Below are the code and all the weights of a small trained network. Each question names an input and a class and asks about switching units off, where a switched-off unit gives its printed mean instead of its output.

import numpy as np


def w(rows, s, z=0):
    codes = np.array(rows[::2]) - 128.0
    scale = np.full(codes.shape[1], s)
    scale[-1] = z or s
    return codes * scale


def norm(h):
    return h / np.sqrt((h * h).mean(-1, keepdims=True) + 1e-5)


def f(y):
    return np.maximum(y, 0)


def log_softmax(a):
    a = a - a.max(-1, keepdims=True)
    return a - np.log(np.exp(a).sum(-1, keepdims=True))


def net(x, mask):
    res = np.array(x, float).reshape(1, 4) / 4 @ E
    u = 0
    for l in range(2):
        y = f(norm(res) @ A[l][:, :-1].T + A[l][:, -1])
        res = res + np.where(mask[u : u + 11], y, B[l][:, -1]) @ B[l][:, :-1]
        u += 11
    return log_softmax(norm(res)[-1] @ U[:, :-1].T + U[:, -1])


A, B = {}, {}
E = w([
[193,132,73,94,75,145,111,254,119,160],'x0',
[198,188,77,199,99,84,190,82,121,173],'x1',
[46,173,49,47,170,86,166,121,50,172],'x2',
[144,105,151,137,151,156,174,136,125,141],'x3',
],0.0074)
A[0] = w([
[195,83,13,78,96,187,109,181,146,144,183],'0.n1',
[245,177,201,189,107,199,82,60,243,65,42],'0.n2',
[158,209,181,133,86,105,112,111,163,104,87],'0.n3',
[3,160,70,110,135,159,166,167,126,168,74],'0.n4',
[247,230,41,123,78,177,159,125,179,240,4],'0.n5',
[150,129,109,212,110,56,187,1,126,164,113],'0.n6',
[91,151,54,99,232,139,107,119,28,195,146],'0.n7',
[66,86,227,87,204,79,104,76,163,111,193],'0.n8',
[69,184,171,64,103,119,157,42,32,199,142],'0.n9',
[161,66,113,74,156,193,99,178,92,103,136],'0.n10',
[202,78,228,182,67,128,65,142,118,92,238],'0.n11',
],0.0071,0.0034)
B[0] = w([
[130,155,180,73,115,189,58,159,160,128,231],'0.n1',
[100,206,104,148,136,190,97,149,128,215,251],'0.n2',
[112,140,92,163,191,171,140,133,172,189,159],'0.n3',
[119,140,92,221,58,129,113,155,109,239,203],'0.n4',
[11,125,251,209,213,19,132,177,58,91,210],'0.n5',
[132,107,1,84,60,235,136,104,145,145,227],'0.n6',
[139,123,99,94,174,148,87,96,33,208,241],'0.n7',
[121,195,203,199,149,43,148,252,71,165,242],'0.n8',
[212,38,214,107,144,158,119,123,132,9,225],'0.n9',
[132,165,118,112,86,130,22,58,176,140,196],'0.n10',
[144,78,76,49,163,44,145,128,155,8,254],'0.n11',
],0.0065,0.0081)
A[1] = w([
[158,42,66,73,149,109,165,2,93,70,44],'1.n1',
[105,137,171,150,128,34,187,104,44,204,93],'1.n2',
[140,186,80,107,133,102,106,179,169,131,186],'1.n3',
[131,161,148,174,194,138,90,131,189,113,132],'1.n4',
[141,119,90,160,130,195,136,45,176,166,102],'1.n5',
[116,76,36,169,171,135,162,39,131,96,139],'1.n6',
[115,152,155,184,113,39,182,168,212,103,4],'1.n7',
[71,182,95,192,105,239,145,119,191,178,115],'1.n8',
[58,105,164,205,125,98,176,138,178,63,230],'1.n9',
[145,120,103,154,214,47,149,189,127,147,94],'1.n10',
[71,104,180,82,105,114,98,167,147,176,167],'1.n11',
],0.0092,0.0032)
B[1] = w([
[100,80,202,122,13,118,236,248,221,131,181],'1.n1',
[146,191,167,135,153,58,126,88,185,43,251],'1.n2',
[129,73,179,152,145,95,213,93,121,141,241],'1.n3',
[132,120,86,126,57,115,135,118,91,107,229],'1.n4',
[133,254,134,80,173,74,112,50,93,160,198],'1.n5',
[189,165,174,69,88,157,145,136,180,215,203],'1.n6',
[77,21,66,236,44,204,140,251,124,202,185],'1.n7',
[95,87,86,117,194,168,48,154,101,132,213],'1.n8',
[139,114,76,85,58,195,98,106,117,186,207],'1.n9',
[90,79,170,178,133,95,115,113,92,103,228],'1.n10',
[156,142,45,148,162,178,196,56,156,112,255],'1.n11',
],0.0092,0.007)
U = w([
[71,41,90,219,77,153,112,173,122,113,195],'0',
[122,167,62,90,161,190,78,92,125,211,217],'1',
[101,169,188,165,191,44,116,106,53,84,130],'2',
[147,161,181,83,59,111,210,123,168,162,7],'3',
[172,100,106,61,130,134,115,111,208,8,50],'4',
],0.016,0.0016)

Each question gives the input, the list of numbers given to net, and the class t.
The units are the neurons (one row each of A and B). Each row of codes is followed by its name. A weight is (code - 128) times the scale printed after its matrix; where a second scale follows, it is the last column's (A, B and U).
mask holds one flag per neuron, layer by layer. A switched-off neuron (its flag False) gives its mean, the last column of its row in B, instead of its output. The means were averaged over made-up inputs and are rounded, as every weight is.
A unit's drop is (log p(t) with every unit on - log p(t) with that unit switched off) / (log p(t) with every unit on - log p(t) with every unit switched off).
The circuit of an input: a set's keep is (log p(t) with only the set's units on - log p(t) with every unit switched off) / (log p(t) with every unit on - log p(t) with every unit switched off). Starting from the 12 units with the biggest drops (on a tie, the unit counted first), units are removed one at a time, each time the one whose removal leaves the highest keep (on an exact tie, the one counted first), for as long as the keep stays at least 0.8.
units of the circuit, in order: the units of the circuit, biggest drop first
top k neurons: the k neurons with the biggest drops, biggest first
top k neurons in layer l: the k neurons of layer l with the biggest drops, biggest first
input [7,1,1,5], class 2: top neuron : 0.n5
input [-1,1,-7,-4], class 1: top 3 neurons : 0.n2; 0.n8; 0.n5
input [8,7,-2,7], class 0: top 2 neurons in layer 0 : 0.n5; 0.n7
input [-7,-7,-2,-3], class 0: top 2 neurons : 1.n7; 0.n7
input [-2,8,8,2], class 3: units of the circuit, in order : 1.n1; 0.n9
input [-1,3,-2,0], class 1: top 2 neurons in layer 0 : 0.n6; 0.n2
input [0,1,-8,-8], class 1: top 2 neurons in layer 0 : 0.n8; 0.n5
input [1,8,-3,0], class 0: units of the circuit, in order : 0.n7; 1.n7
input [5,0,-6,-5], class 4: top 2 neurons : 0.n8; 0.n1
input [-3,6,2,-6], class 3: top 3 neurons : 1.n1; 0.n2; 0.n9
input [3,1,7,-7], class 2: top 3 neurons in layer 0 : 0.n6; 0.n2; 0.n10
input [2,-1,0,-4], class 4: top 2 neurons : 0.n2; 0.n7
input [2,-5,-8,-5], class 4: top 2 neurons : 0.n11; 0.n5
input [7,3,8,0], class 2: top neuron in layer 0 : 0.n5
input [-8,7,1,-4], class 3: top 2 neurons in layer 0 : 0.n9; 0.n2
input [8,-7,0,-4], class 4: top 2 neurons : 0.n2; 0.n7
input [-3,-1,0,-7], class 0: top 2 neurons : 0.n7; 1.n7
input [-7,-3,-1,3], class 0: top 2 neurons in layer 0 : 0.n7; 0.n8
input [-7,3,1,5], class 3: top 4 neurons : 0.n2; 1.n1; 0.n9; 0.n6
input [1,4,2,4], class 2: units of the circuit, in order : 0.n5
input [-8,2,4,1], class 3: top 2 neurons : 0.n6; 0.n9
input [-1,8,-5,-7], class 1: top 2 neurons in layer 0 : 0.n6; 0.n8
